Each row is shifted at random along 3 fixed directions that mean nothing.
Known rows, with every step that occurs
p > x > e > c > w > f > q > m: [  24 -135  -11 -173  218  -61  227  122  104  164  -16 -125   38  189
   73  -90  -83  164 -136   19  137 -270   57   66  -21   78 -123  -70
  119   78   16  -95  -51 -299   60   -7  -55  -41  -53  -31  168 -273
 -101  104  314  -31   59   62   88    3  349  -32   20   34   98   91]
g > j > x > e > p > q > m > u > d: [ 141   40   59  -60    3  109  221  -95   12 -107   52  -61  104   11
   63  -81  142 -182 -231   83   72   98 -162   -3  -88  -30  219    0
 -139  -57   23   96  -50   23  234 -106  -47 -174  -59   83   58   -9
  137   92   31   48  -33  101  -25   89   41  -31 -173  136  -13   72]
d > x > e > c > p > q > z > u > m: [  18   -6  -61   87  115  -15  160  193   79  -19   70  -87 -109   46
 -214 -228    4  -95 -139  258  -92 -111   -2  177  136 -221   84  -82
  -95  130   94  -62  -56 -234   77  117   95   81  123  -35 -188   58
 -101  140   46  -44   20   71 -102  102  -43  153  -43   29  -76 -192]
e > c > q > z: [ 126 -219   67 -298   98  -56  241   61  149  -30   -2   -6  -15   89
   36  143  -48  206 -239   45  211 -184   -7  -15 -167  154  191   59
 -157  -98 -236  -59   11  -91   60  -69  -37 -153 -167   -6   38 -263
   91  228  110  -72  160  192  144   81  234   26  -66 -167    6  137]
w > x > e > j: [ -43    6  -24  364  -50   92   46  400   31 -156  125  -94 -109  -23
  -57 -136   83 -128 -183  397  -26  -56 -182  289   89 -404  278 -234
 -150   56   64 -317  -88 -210   41    7  -39   94  336 -182 -399  270
  -49   85 -403  -25 -199  -30  -65  188 -423   78   41  194  110 -308]
c > f > q > z > u > x: [ 173  -70   42 -364  161   50  198 -111  131   71 -159  123  145   67
   19 -128   82   64 -110 -131  249 -183 -191  -61  -23  181  119   95
 -130   15  -41  289  -79 -228  103   18  -45 -193 -282   72  281 -360
   73   46  130  350  198  222  -44   33  314   71 -244 -282  -68  193]
d > x > e > w: [ -49  -99   14 -181   72  -92  313  -17   81   18  251   90 -131  270
   40   -8   55   85 -361  -59   70 -166  222  144   -5  251   62   63
  101   58 -111 -306    8 -107  110 -124   76  -58 -261   41  430 -145
  -46  131  433 -129   -3  250  257    6  477  -50   18 -110  -59  280]
d > x > e > p > u > z: [   4   27  -22   97   20  -30  167  217   11  -56  148    1 -168   37
  -78 -106   91  -22 -209  201   13    2   25  169   55 -152  221  -80
  -48   90  -44  -86  -37  -72  136   12   -2  -33   51   46  -63  133
  -42  184   50 -122  -48   69    9  200  -35   59  -52  -26  -16  -64]
w > f > c > q > m > u > z: [ 176 -156   72  -23   56  -15   15  292  -72   32  -22  -80   -6   13
  -82   26  -18  128  -51  155  178 -235 -225   75 -152  -36  182   -1
  -87  -41 -109  120  -34   28    8  -10 -110 -162   77   29 -288  -74
    3  150 -208   50  211  -85    2  166  -21  171    2 -125  100  -69]
m > u > d > x > e: [ 121 -197   81  266 -146  -66   58  213 -118 -229  261   92  -87   18
 -108  113  170   24 -239  208   94   64  -10  244 -210 -217  339  -75
  -89   50 -184  -64   47  224  194 -147  -74 -117   56  219 -109  214
   56  168 -247 -134   54 -171  175  173  -23  173 -106  -14   62   33]
g > j > x > d: [ 165   40   71 -162  -32  126  236 -113  -87 -132    5    0   77   17
  125  -65  210 -180 -230   47   90  118 -162    4  -63   35  273   16
 -161  -85   -2   11 -112  -29  227  -86  -17 -230 -104   93   76    1
  213    9   -7   58  -58  143  -23    7   33 -113 -180   90   -1  143]
m > u > d > x > e > p > f: [  87   78   71  -23   13  283   77 -117   21  -93  -76  318   26  -94
  126  -44  526 -132 -111 -151  214  163 -301  -28  -21 -116  215  164
 -194  112 -142  315 -139 -103  315  -42  -72 -235 -204  169  277   49
  137   26   27  224   18  211   70  235   79   32 -491 -177  -70  209]
w > e > c > q > z > d > x: [  10 -145  -40 -128   51  178  185   40  262  -92   26  162   55   28
   34   23  177   63 -284  -49  155 -225 -140  -35    0   50   70   79
 -191   43 -100  -33  -61 -157   72  -52  -86  -40 -159  -61   24 -260
  115   50   72   81  100  275   90   75  144   68 -144 -129  -91  194]
d > x > e > w > c > q: [  75 -112   10  -86  -16   52  172   92  148 -122  169  160 -134  131
   73   87  182   10 -321   11  180  -53   50  112   24   61  279    4
 -114   58 -188 -171  -40  -52  160  -86  -14 -101 -159  -52  214   17
    6  117  106 -121  -80  280  103  214  136  -18 -134 -212  -10  145]
z > q > m > u > g > j: [ 269   28   88  100  131  -96  140   65   19   72  -43 -282   48   43
 -149 -244 -198  -84   39  229   74 -145 -306  177 -125  -27   48  119
 -194   22  146  122  -61   63   15  202   83   13  132   77 -160 -148
  -82   25  -25  122  227 -157  -81   49   68  173  -10   82  -70 -171]
u > d > x > e > c > w > f > q > g: [ 171 -303   53  110 -165  -58   93  243  -54 -304  203  169 -122   -1
  -83  222  179   -9 -283  219  211    2   67  105 -106 -226  502  -68
 -181   17 -279  -22   61  157  176 -189 -211 -154   86   82 -216  194
   90  171 -377 -224  -13  -14   67  242 -145  110 -145 -151  126   -5]
z > d > x > e: [  93  -14  -52  -17    7   81  128   99  104 -118   29   79  -23  -15
 -147 -191  225 -109 -209   92  -81  -82  -97   79   79  -93   24   -8
 -144  122   91  -41  -76 -212  187   98    3   23  -69   57  -18   31
   67 -121   59   90  167   95  -17   20  114   47 -209  101  -93   83]
d > x > e > c > w: [  30  -43    3   56   14   51  133  164  111 -117   83   58 -141   53
  -50  -50  209  -41 -219  175   82  -36  -38  155  103 -170  193  -55
 -136   65  -69 -142  -91 -161  119   40   11   15   31 -107  -22  149
  -54   60  -23 -120  -55  190  -32  183  -53   -4 -117  -50   -7  -28]
x > e > p > q > z > m > u > g: [ 211 -148   67   79  -87   -9   58  142   81 -232  197   89  -65  -46
    1  208   11  101 -297  180  328  103 -115  157 -209 -113  590   -4
 -301   10 -367   18   69  287  264 -181 -170 -238   -9   62    6   99
  109  334 -211 -160  -13   38  108  482 -154  120 -210 -161   79   33]
c > q > g > m > u > z > d: [ 275 -208   21  -53  -50  -59  137   86   52 -191   -4   59   34  -59
 -131   24  -85   31 -152  136  178  -35 -264   85 -240   34  360  -11
 -290   -3 -127  158   73  139  160   53 -129 -239 -110  178 -184  -69
   94  165 -245   86  121 -148  -49  194  -18  165 -150 -156   41   18]
m > u > d > x > e > p: [  15  146   40   69   41  288   71  -25   16  -53  -85  195    0  -89
   74 -168  460 -200  -47  -48   66  119 -327   20   47 -197  108   96
 -123  125   -5  256 -160 -194  247   55  -10 -110  -95  109  112   62
   66  -28   22  252   -4  130   21  148   27   33 -405  -50  -87   49]
u > g > j > x > e > w > f > q: [ 121 -115   89  -75   89  -63  207   19  -90   20  115  -74  101  189
   28  -79  -18  -92 -203  174   92  -27  -81  107 -145   25  184  -22
  -25  -31  -84  -80   11  140  104 -107    2 -171   83  134   69  -66
   90  223   19 -143  -67  -78  142   95   89    7   35   54   30   -4]
m > u > z > q > g > j: [ 186  108   78  198  131   91   28   45  -40   65 -196  -88   83  -97
  -69 -290   65 -236   39  171   -5   18 -520   56  -27 -146   33  106
 -187   86   40  269 -123  -29   82  168   39  -24  148  134 -191    1
   -8   -1 -129  200   38 -218  -87   82  -73  132 -193   64 -114 -208]
g > x > e > w > f > c > q > m > u: [  21   35  -35 -114  275  123  216   -4   97  103  -52  -62   97   88
  134 -294   45 -129  -69  -17   18 -176 -130   79  122   20  -96 -119
   31   49  126  -18  -20 -368  129   50  105   19  -59  -22  151 -190
  -18  -11  210  258   -6   69  -67  -17  224  -61  -62  116   36  -78]
q > g > m > u > z > c > f: [ 254 -195   81  -75  -58  -66   95   16    3 -202  -33  103   47 -104
 -124   42    9    6 -141  118  273   44 -366  124 -232    7  409   52
 -322   23 -140  177   67  275  200   59 -131 -275  -97  243  -87   -3
   98  184 -267  135  134 -283    3  285  -15  196 -188 -110   56   57]
f > c > q > z > g > x > e > w: [ 286 -184   29 -217   -2   21  117   80  179 -176    6   86  112    7
   40  128  -24  144 -304   44  294 -125 -150   97 -122   76  320  -50
 -256  -70 -304    8  -35  -21  113 -140 -139 -176 -103   60   -2  -87
   86  100 -108   51   24   92  -71  296  -15   62 -185 -215   16  -10]
z > g > m > u > x > e > w > f: [  92 -145   35    5   97  -97  194  -87  -70   -6   44  -27   12  157
 -135 -198  -60   19 -130  139  159  -92 -164  240 -107   69  134   75
  -74   98   10 -140  137  140  110   79   33 -168  -46  175  147 -180
   14  137   67  121   33 -221  174  108  238   49   -1    5  -45   31]
p > c > q > z > g > j > x: [ 247 -230   71 -264    5 -102  189   52  101  -44   39  -70  125   72
  -80   53 -105  254 -258   78  162 -185  -40   79 -176  131  167    5
 -208  -98 -162   11   21  -25   54 -159  -46 -131 -117  102  -14 -221
   75  126  114 -102  116   39   23   93  176   74  -29  -70   14   48]
u > x > e > p > q: [  26  -80   -2    2   85  -20  255  163    7  -33  215  -18  -39  158
   38  -42  -15  -25 -211  147   70  -70  113  138   -6 -114  208 -129
   26  -40  -26 -157   16  -40  101 -135   -5  -48   60   57   72  -22
   27  243   92 -125   17  -15   85  133  132   69   27    0   44  -13]
z > u > d > x > e > p > c > q: [  38  -75  -11  -69  -25  -81  259  115   41  -79  124   31  -23   70
 -192  -46   79  140 -221   86   36 -101  120   67  -79  -79  134   -2
  -48   87  -62  -18   78  -51  153  -75   19 -132  -63  198   62 -114
   84  160   96   -9  119   -4  157   22  249   74  -85  -44  -79   71]
u > x > e > p > f > q > c > w: [  20  -47   21 -128  138   -1  233  140   73   19   88  -20   21  148
   82  -85   23  -24 -169   58  142 -125   64  117   51 -122  115  -95
   23   -6  -25  -79  -10 -175   83 -106  -12   -8   35   30  109  -62
  -32  147  108  -30   44   53    4  122  153   77  -47  -46   43  -41]
q > z > m > u > x > d: [ 152    2   -3  -63  110    3  145   -8   -8  -22  -42 -136   45   -7
  -89 -282 -136  -84  -46  102   18 -109 -257  196  -57   27   60   92
 -126  110   85   50  -53 -197   93  126   65   13 -106   97  -85 -162
  -26  -50   38  314  258  -19  -23  -43   96  188 -150  104  -69  -39]
j > x > e > c > w > f > q > g: [  14   25   25 -222  228   67  222   25  134   21  -74  -28  -11  124
  121 -151   74  -40 -151   -9  105  -71 -110    3   39   71   40    4
   18   23   35  -78  -98 -286   93  -24   56  -68  -43 -102   43 -138
   -5  117  243  104  -26  164   45    8  115 -118  -51   83   44   13]
j > x > e > w > f > c > q > g > m > u > d: [  68  -63  -12   56  152   48  107  229   18  -77   42 -170  -51   50
   25 -182   12 -185  -83  224  -19  -19 -153  159    7 -204  191 -171
  -25   23   94  -80   -2 -185  124   49   58  -10  175  -34 -345  160
  -82  134 -105   78  -10 -111  -84   70 -190   84   33  202  156 -271]
f > q > c > p > u > d: [ 166  -61   77 -177   36  -11   99  166   98  -59  -48   29   81  -46
    1   93   12  176 -154  -10  211 -115 -105   88 -165  -51  260  -25
 -187  -48 -153  213  -84  -74  103 -120 -120 -182  -86  187 -107 -151
   47  109 -117   94  144   34  -89  195   36  163 -223 -186   36    7]
d > x > e > p > q > g > m > u > z: [  63  -75  -13  145  -23 -134  158  201  -22  -98  213  -15 -153   34
 -197  -49  -41  -68 -215  276   23   -1    4  275  -49 -159  305  -89
  -89   73  -76  -90   41   97  131  -31  -38  -57   86   89 -159  146
  -61  272  -43 -165  -33  -74   24  267  -66  116    3  -20   -4 -104]
e > c > q > m > u > d > x: [ 108 -195   55  -63   55  -42  191  171  103  -83   27  -60  -63   43
  -58   77   37   86 -136  186  132 -122  -31   62 -132 -110  197  -17
 -150  -61 -120  -10   12  -70   80   27  -35  -88  -10    3 -148  -48
   11  168  -70  -75  188   84   51  109   49   97  -60  -62   44  -12]
p > x > e > w > f > c > q > z: [ 123 -124  -45 -118  182   75  114  154  125   93  -31  -78   60   96
  131 -111    7   53 -127   33  134 -195  -69   70   48   -9   21 -114
  -17   82  -24  -18  -96 -342  109   22  -58  -29  -17  -30   54 -105
  -73   63  144   37   -5   71  -32  117  118   49  -89   -5  127  -20]
c > w > e > p > f > q: [  95 -160   58  -22  -42  119   56  189  169 -180  -27  126  -31  -48
   50  165  163  134 -200   43  466  -69 -267   94  -75 -197  400   31
 -302   10 -296  -36   -9    8  174  -42 -303 -190  -71  -51  -73   97
   -2   96 -373   27   24  137  -43  367 -224  127 -186 -294  118   76]
c > w > f > q > z > g > j: [ 164 -175   60    6   57 -121   49  228  -29   16  -88 -226  -13   71
 -171 -131 -151   59  -54  271  199 -257 -207  190  -40 -115  134   -9
 -125   43  -19  -96   34  -68  -14  109 -126  -18  125  -52 -305  -65
 -108    5 -299   40   82 -115  -83   94 -101  121   50  -32  108 -193]
z > c > q > g > m > u > x > d: [  96  113   13 -268  220  113  180   28  139  160 -259 -164   95   -5
   11 -360   56 -150   72  -25  -46 -223 -296  -51  161   16 -189   81
 -108   61  307  184 -130 -407   -1  251  191   83    8   12  -45 -329
  -60 -134  255  291  165  -44 -172  -99  261   77 -142   76  -66 -206]
w > c > p > x: [   9  -51  -41 -136  187   27  196  367   56  132  -49 -148  -29  102
  -13  -49  -84  176  -66   89   80 -225  -36  100    3  -24  -72 -113
   73   -9   85 -159  -87 -223   -2   79  -96  -65   21  -16 -122 -221
  -60  126   91  -18   59    2   41   68  186  143   66  -42   43  -44]
w > e > j > x: [-174  111  -35   12  128  256  202  101  116   15   43 -109   35   92
   -4 -206  148  -73 -183   61  -31 -167 -206   64   74 -103  -77  -20
  -34    1  158 -165 -132 -335  -21   62   51   59   83 -132 -114  -79
  -39   39   91  171  -47  114   48  -57  -26   13   18  156  -78    6]
p > x > e > w > f > c > q > m > u > g > j: [ 217 -239    9   60   33  -22   67  203   51  -44  113  -89   87   89
   66   29   -4   64 -173  196  220  -78  -49  171 -114 -145  220 -181
  -89   57 -135  -32   -3   25  164  -51 -137 -112   99   82   -3   70
  -19  166 -121 -133  -19 -110   15  274  -33  111  -58   24  197  -38]
j > x > e > c > q > z > g > m > u > d: [  87 -126   47 -240  101  -42  296 -122   92 -115  101   73   15  138
   70  -18   21   54 -299  -39  145   16    6   36 -153  227  186   17
  -38   11 -115  -79   50  -11  184 -158   36 -186 -203   68  172 -189
  115  235  293   39    0  110  199   -2  294  -77  -89   12  -23  166]
f > q > g > j > x > e > p > c > w: [ 157   11   32  -76   61  -31  132  172   74  -30  -83 -176   88   15
  -53  -84 -126  -83 -151  212   92 -103 -191  137  -60 -154  187  -48
 -119  -32    7   32  -68 -108   35  -41  -98  -68  150   55 -226  -82
  -38   91 -117   29  -46  -57 -147  207 -153   30  -42   66   39 -208]
q > c > w > e > p: [  43 -127   85 -151  -23   63   75  206  236 -134  -11   32   17  -45
   -3   80  129  184 -178   25  317 -156 -205  155  -38 -153  202  -29
 -255  -13 -179  -42  -39  -84  110  -18 -140   -9  -77  -55 -145   48
  -34    1 -194   52  132   37  -47  214  -60  171 -157 -128   92   -3]
d > x > e > p: [  77  124   -7   53  -43  221   92   93  108 -168   38  191 -126  -69
    6  -67  369 -131 -179   92  147  124 -189  108  129 -213  362   -2
 -254   69  -64   50 -165 -126  219   53  -49  -99  -26  -56   27  218
   47   73  -70   30 -107  278  -89  345 -185  -11 -309 -128  -47   22]
u > g > j > x > e: [ 141   55   51   68   76  133  142   33  -56  -55  -31  -49  128   27
    0 -240  160 -240 -103  235    9  120 -339   86  -18 -185  167  -68
 -173  -14   68   71 -131   -4  156   77   33 -106  173   69  -98  121
   94   71 -130  -18 -127  -76  -89  135 -178   31 -131  138  -20 -145]
f > q > m > u > x > e > c > w: [ 166   23   80  -92   77  143   71   -1  177  -76 -163   72   99  -24
  109  -15  118  -72 -106  -29  268  -36 -358   57 -105  -63  214   75
 -213   45 -104  230 -144 -117  164    5  -84 -158 -120   27   85 -123
   11  -10  -80  260   97  145  -88  241  -14   23 -334 -142  -39   39]

Rows
[  77 -300  105 -232  -82 -273  198  260  -79  -74  229  -57  -94   88
  -53  290 -161  285 -204  171  357 -122  183  256 -292  -88  451  -42
  -44  -64 -366 -158  220  271  130 -265 -240 -271  -42  218  -42  -73
   54  422  -82 -223  178 -142  262  326  120   98   93 -152  199   67]
e > p > c > w > f > q > g > m > u > x > d
[ 117  -85   63  -85  184  188  -11  146   80   65 -184  -45  -14  -20
  140  -69  165 -102   10   48  210 -136 -389   -1   21 -113  194   82
 -180   21 -146  120  -64 -210  132  134  -54 -117  -28  -40 -103   47
  -50   11 -174  210  147   61  -38  207 -104  128 -177 -118  101  -97]
e > w > f > c > q > m > u > z
[  87    6   29    9   88    3  139   41   67  -18  -45  -34   23   -8
  -81 -206   25  -70 -112   46   12  -81 -285   94  -95   43   -5   79
  -72  119   63  117  -47  -80  176  134   13  -31 -152  111   19  -71
  -33  -64   98  219  232  -29   32   16  184  150 -175   76  -99   64]
q > m > u > z > d > x > e
[ 224 -237  100  -93  -19 -108  191   69  -39 -121  194  -43  102  155
   12   82  -48   20 -270  208  218   -8  -53  127 -245   33  350  -62
 -125  -79 -211  -72   61  301  142 -154  -87 -233   41  143   19   16
  122  269 -127 -208   -4  -81  122  216   10   77   19  -21   93   30]
u > g > j > x > e > w > f > c > q > m
[ 182 -218   75 -227   20  -57  146   54  136 -209  167  160  -18   50
  154  199   88  165 -357  -59  315   66   70   18 -184  134  465  -50
 -153   11 -355  -45   80  148  278 -281 -116 -272 -205  148  120   26
  177  292   14  -62   65   91  186  212   99   25 -162 -103  140  220]
j > x > e > w > f > q > c > p > u > z > d
[ -81   11   35    9  146  -76  191   57  -43  148   53  -94   12  125
 -125 -243   -1  -47 -174   68 -174 -159  -72   86  -63   76 -236   50
  152  126   11  -60   15 -140   52   13  104   45  -34  161   97 -159
  -47   61  316   58  119 -126  244 -163  406   48  -11  146 -168   42]
m > u > z > d > x > e > j
[ 158  -70   64 -101  156  -10  141   65   51   66  -78 -107  108   81
  -25 -178    0  -42  -68  122  138 -134 -218   56  -53  -23  123  -42
  -68  -23   74  214  -46 -113   85   78  -27 -104  -10    4   13 -146
  -47   59  -38  177  117   57 -130   67   74  113  -75  -57   41  -51]
c > f > q > m > u > g > j > x > e
[  98  -58   11 -162  150  -58  215  173   93   61   15 -134  125  123
  -30  -97 -160  120 -154   80   42 -269 -100  148 -125   72  -82  -98
   48  -57    2    2  -64 -168    2  -24   10  -47  -18   67  -24 -226
  -79   68  152   76  132  -27  -62   54  209   91   32  -14  -14  -95]
f > c > q > m > u > g > x > e
[ 165 -230   51 -192  109   88   92  158  150  -79  -74   55  -17   41
  158  124  102  -39 -155   57  338  -76 -181   63  -17  -78  352  -35
 -210  -22 -240  -93   25  -62  174   -1 -139 -180  -72  -13   33    7
   35  107 -212   78   32   46   36  288  -56   71 -132 -190  149   -8]
e > w > c > f > q > g > x
[ 105 -157   50  111   32  -50   15  214  -23  -39   78   43  -17  -13
  -83   -5   88   18 -175  142   67  -60 -137  117 -110 -102  161  -13
  -58   98 -229   20   56  109  149  -62  -91  -84   20  192  -93   81
   35  146 -132  -24  140 -152  155  159   71  190 -111  -28   -3  -11]
m > u > z > d > x > e > w > f > c > p
[  -8 -125   -4  -12  230 -169  210  257   57  113  110 -269  -57  167
  -58  -62 -267  166 -221  209   -3 -285  136  147  -64   13   -6  -37
   99    4  -23 -204   90 -158  -15  -48   59   46   96  -25  -43 -256
 -126  227  169 -157  105   50  102   18  251  149  142   81   23  -97]
x > e > c > p > f > q > z > m > u
[  67 -302   20  -84  -36 -223  324   93  -44 -115  289   55  -91  200
 -126   80  -61  127 -373  115   37 -179  312   94 -125  134  167   -4
   59    6 -162 -195  132   45   74 -215  -48  -67  -89  137   57 -167
   50  186  166 -243   44   42  249  -62  372   75   42  -89  -32  116]
u > d > x > e > c > q > z > g
[ 150  -61   75 -241   12  -92  294  -70   43  -43  158 -149   90  123
    8    0  -79   -1 -358   78   73  -58   60   22 -124  183  162    5
  -74  -98  -34 -120   27   88  123 -211   -6 -122  -81   89  120 -181
  128  197  230 -119   12   73   99   19  272  -35   15  127  -24  118]
g > j > x > e > p > q > z > c
[  73 -123   34 -150  188   10  216   96  140   22  -34  -26   10   31
    3   48   31  148  -90   81  191 -106  -53   33  -86  -74  155   10
 -145  -85 -118   38  -30 -112   99   -1  -63 -141  -83   57   29 -151
   46  238   32  -17  203  126   52  184  131  130 -107  -86   30   68]
e > c > p > q > m > u > x
[  48 -179    9 -150   25 -120  198  288   66  -57   87 -171   30   95
  -41   80 -166  130 -261  181  161 -256   -7  202 -103  -89  107 -102
    9  -76 -147 -232  -11  -65    8 -153 -183  -55   72   24 -230  -51
  -82  103  -88 -100   74  -63  -33  143  -38   98  134    4  107 -114]
f > c > w > e > p > q > g > j > x > d
[  86  -24   78  -80  -16  151   -4  180  258 -164 -161  138   19 -186
  105  -21  265   49 -111   29  324   12 -379   95   59 -251  300  -61
 -359   92 -211  138 -116 -187  219   15 -155  -49  -64  -61 -156  176
   10  -35 -303  162    8   73 -179  322 -260  119 -356 -134  113 -125]
q > c > w > x > e > p > u > z
[ 192  -85   20   44  -31   48  164  127   -3 -192  150   70   45   40
   61   42   96 -129 -242  192  217   76  -24  118  -36 -239  450 -115
 -173  -44 -111   -8   -1  114  170 -162 -122 -152  134  126    9  114
  134  235 -218 -101  -59  -20  -30  342 -138   96 -140  -47   74  -29]
u > x > e > p > f > q > g > j
[  -6 -119   10  -64   14  101  193  114  158  -66  138  109   87   23
   39   75   81  169 -219   -3  270 -138 -126  104 -128  -61  195   -6
 -139   -6 -162  -13   38   77  123 -150 -166 -145  -92   86   57 -176
  103  224   16   24   62   62  147  256   79  121  -49 -119   15  131]
w > e > p > c > q > m > u > g > x
[ 156 -283   61  -30  -50   37   84  149  142 -222  191   90  -83   77
  179  266   38   76 -380   43  300  -41  -21   62 -156   69  443   16
 -170   43 -385 -151  123  150  235 -196 -108 -169 -139  -23  136  -28
   63  166 -116 -125  -25  119  205  255   96   88 -167 -190   94  106]
x > e > w > c > q > z > m > u > d
[ 155   -3   15 -155  105  115   31   56   13   61 -117   61   29    2
  -22 -142  122  -72  -81  -26  115 -206 -238    2   17   73  111  123
 -132  107   23  200 -122 -201   76   10  -39 -108  -72   -9  -53 -257
   82   10   32  240  136  183   -5   97  101   28 -213 -104  -37   64]
w > f > q > z > d > x > e
[  59  -48   -7  -42   70  138   94   91   13  -66  -31  100  -33  -35
  148  -69  307   15 -132  -15  129   -2 -108  -11   -3 -114  171    0
 -107  140  -81  194  -79 -195  254   -2  -33 -192 -126  192   74    2
   58   32    6  130   86   73  -29  162   21   75 -280  -78   95   61]
p > u > d > x > e > w > f > c
[  85 -146  -65   64  136  -48  209  227   36  -77  112 -144   13   72
  -29 -169 -120 -113 -179  238  -40 -129   56  183   58 -167  117 -288
  -29   48   47 -225  127 -182  132  -18   60   70  149   20 -191  -15
   17  103  -94   11  -57 -149  -32   -3   15   58   66  176   88 -258]
g > x > e > w > c > q > z > u > d
